Here is a tiny trained network, its code and every weight. The questions are about switching its units off for an input and a class, where a switched-off unit gives its printed mean instead of its output.

import numpy as np


def w(rows, s, z=0):
    codes = np.array(rows[::2]) - 128.0
    scale = np.full(codes.shape[1], s)
    scale[-1] = z or s
    return codes * scale


def f(y):
    return y / 2 * (1 + np.tanh(0.7978845608 * (y + 0.044715 * y**3)))


def log_softmax(a):
    a = a - a.max(-1, keepdims=True)
    return a - np.log(np.exp(a).sum(-1, keepdims=True))


def net(x, mask):
    res = np.array(x, float).reshape(1, 7) / 4 @ E
    y = f(res @ A[0][:, :-1].T + A[0][:, -1])
    res = res + np.where(mask, y, B[0][:, -1]) @ B[0][:, :-1]
    return log_softmax(res[-1] @ U[:, :-1].T + U[:, -1])


A, B = {}, {}
E = w([
[201,208,189,97],'x0',
[106,75,67,75],'x1',
[83,57,125,169],'x2',
[170,2,160,29],'x3',
[45,218,34,107],'x4',
[182,178,40,44],'x5',
[210,92,43,221],'x6',
],0.0051)
A[0] = w([
[121,64,112,126,79],'neuron 1',
[135,126,166,105,53],'neuron 2',
[165,72,174,187,190],'neuron 3',
[49,131,168,123,34],'neuron 4',
[69,152,148,185,176],'neuron 5',
[130,161,148,175,91],'neuron 6',
[4,107,215,130,75],'neuron 7',
[84,64,50,43,87],'neuron 8',
[182,135,166,100,123],'neuron 9',
[99,160,93,98,1],'neuron 10',
[127,202,87,132,251],'neuron 11',
[147,159,43,102,52],'neuron 12',
[37,137,148,84,139],'neuron 13',
[138,149,149,163,68],'neuron 14',
[192,93,163,44,106],'neuron 15',
[99,105,142,134,57],'neuron 16',
[113,172,129,171,121],'neuron 17',
[192,113,151,68,59],'neuron 18',
[130,50,77,206,108],'neuron 19',
],0.011,0.0028)
B[0] = w([
[83,111,124,160,167],'neuron 1',
[148,102,134,135,133],'neuron 2',
[130,115,72,190,252],'neuron 3',
[158,139,185,116,159],'neuron 4',
[189,137,87,132,211],'neuron 5',
[110,93,93,113,154],'neuron 6',
[149,177,252,139,237],'neuron 7',
[30,87,158,76,242],'neuron 8',
[186,126,118,133,174],'neuron 9',
[103,151,137,175,146],'neuron 10',
[121,195,71,132,244],'neuron 11',
[92,178,153,121,188],'neuron 12',
[144,164,170,100,211],'neuron 13',
[106,90,111,116,134],'neuron 14',
[179,60,91,78,227],'neuron 15',
[119,122,162,150,128],'neuron 16',
[134,128,82,125,169],'neuron 17',
[183,84,113,99,179],'neuron 18',
[85,146,115,210,252],'neuron 19',
],0.028,0.0046)
U = w([
[2,95,156,67,57],'0',
[69,214,103,99,244],'1',
[102,174,79,134,252],'2',
[200,99,132,97,42],'3',
[164,91,172,174,201],'4',
[130,208,223,108,28],'5',
[91,99,151,237,31],'6',
],0.0081,0.0029)

Each question gives the input, the list of numbers given to net, and the class t.
The units are the neurons (one row each of A and B). Each row of codes is followed by its name. A weight is (code - 128) times the scale printed after its matrix; where a second scale follows, it is the last column's (A, B and U).
mask holds one flag per neuron, in row order. A switched-off neuron (its flag False) gives its mean, the last column of its row in B, instead of its output. The means were averaged over made-up inputs and are rounded, as every weight is.
A unit's drop is (log p(t) with every unit on - log p(t) with that unit switched off) / (log p(t) with every unit on - log p(t) with every unit switched off).
The circuit of an input: a set's keep is (log p(t) with only the set's units on - log p(t) with every unit switched off) / (log p(t) with every unit on - log p(t) with every unit switched off). Starting from the 12 units with the biggest drops (on a tie, the unit counted first), units are removed one at a time, each time the one whose removal leaves the highest keep (on an exact tie, the one counted first), for as long as the keep stays at least 0.8.
circuit, biggest first: the units of the circuit, biggest drop first
top k neurons: the k neurons with the biggest drops, biggest first
drop when u is switched off: that unit's drop, to one decimal
input [-1,6,1,6,-4,-1,-4], class 0: top 2 neurons	neuron 8; neuron 5
input [6,2,2,7,-4,-8,-3], class 3: top 2 neurons	neuron 15; neuron 19
input [-2,-5,-6,5,1,6,7], class 3: circuit, biggest first	neuron 18; neuron 19
input [3,-6,0,7,5,8,-7], class 3: circuit, biggest first	neuron 15
input [8,-2,-3,1,-3,-8,-5], class 3: top 3 neurons	neuron 15; neuron 19; neuron 9
input [-3,-7,-1,1,1,-7,-1], class 5: top 2 neurons	neuron 7; neuron 15
input [5,2,5,1,-5,1,7], class 6: circuit, biggest first	neuron 19; neuron 3
input [-1,0,-4,-7,4,-7,6], class 2: drop when neuron 8 is switched off	0.1
input [-7,2,-1,-8,3,-5,-1], class 5: drop when neuron 4 is switched off	0.2
input [-8,-2,0,7,-5,5,-3], class 0: drop when neuron 8 is switched off	1.9
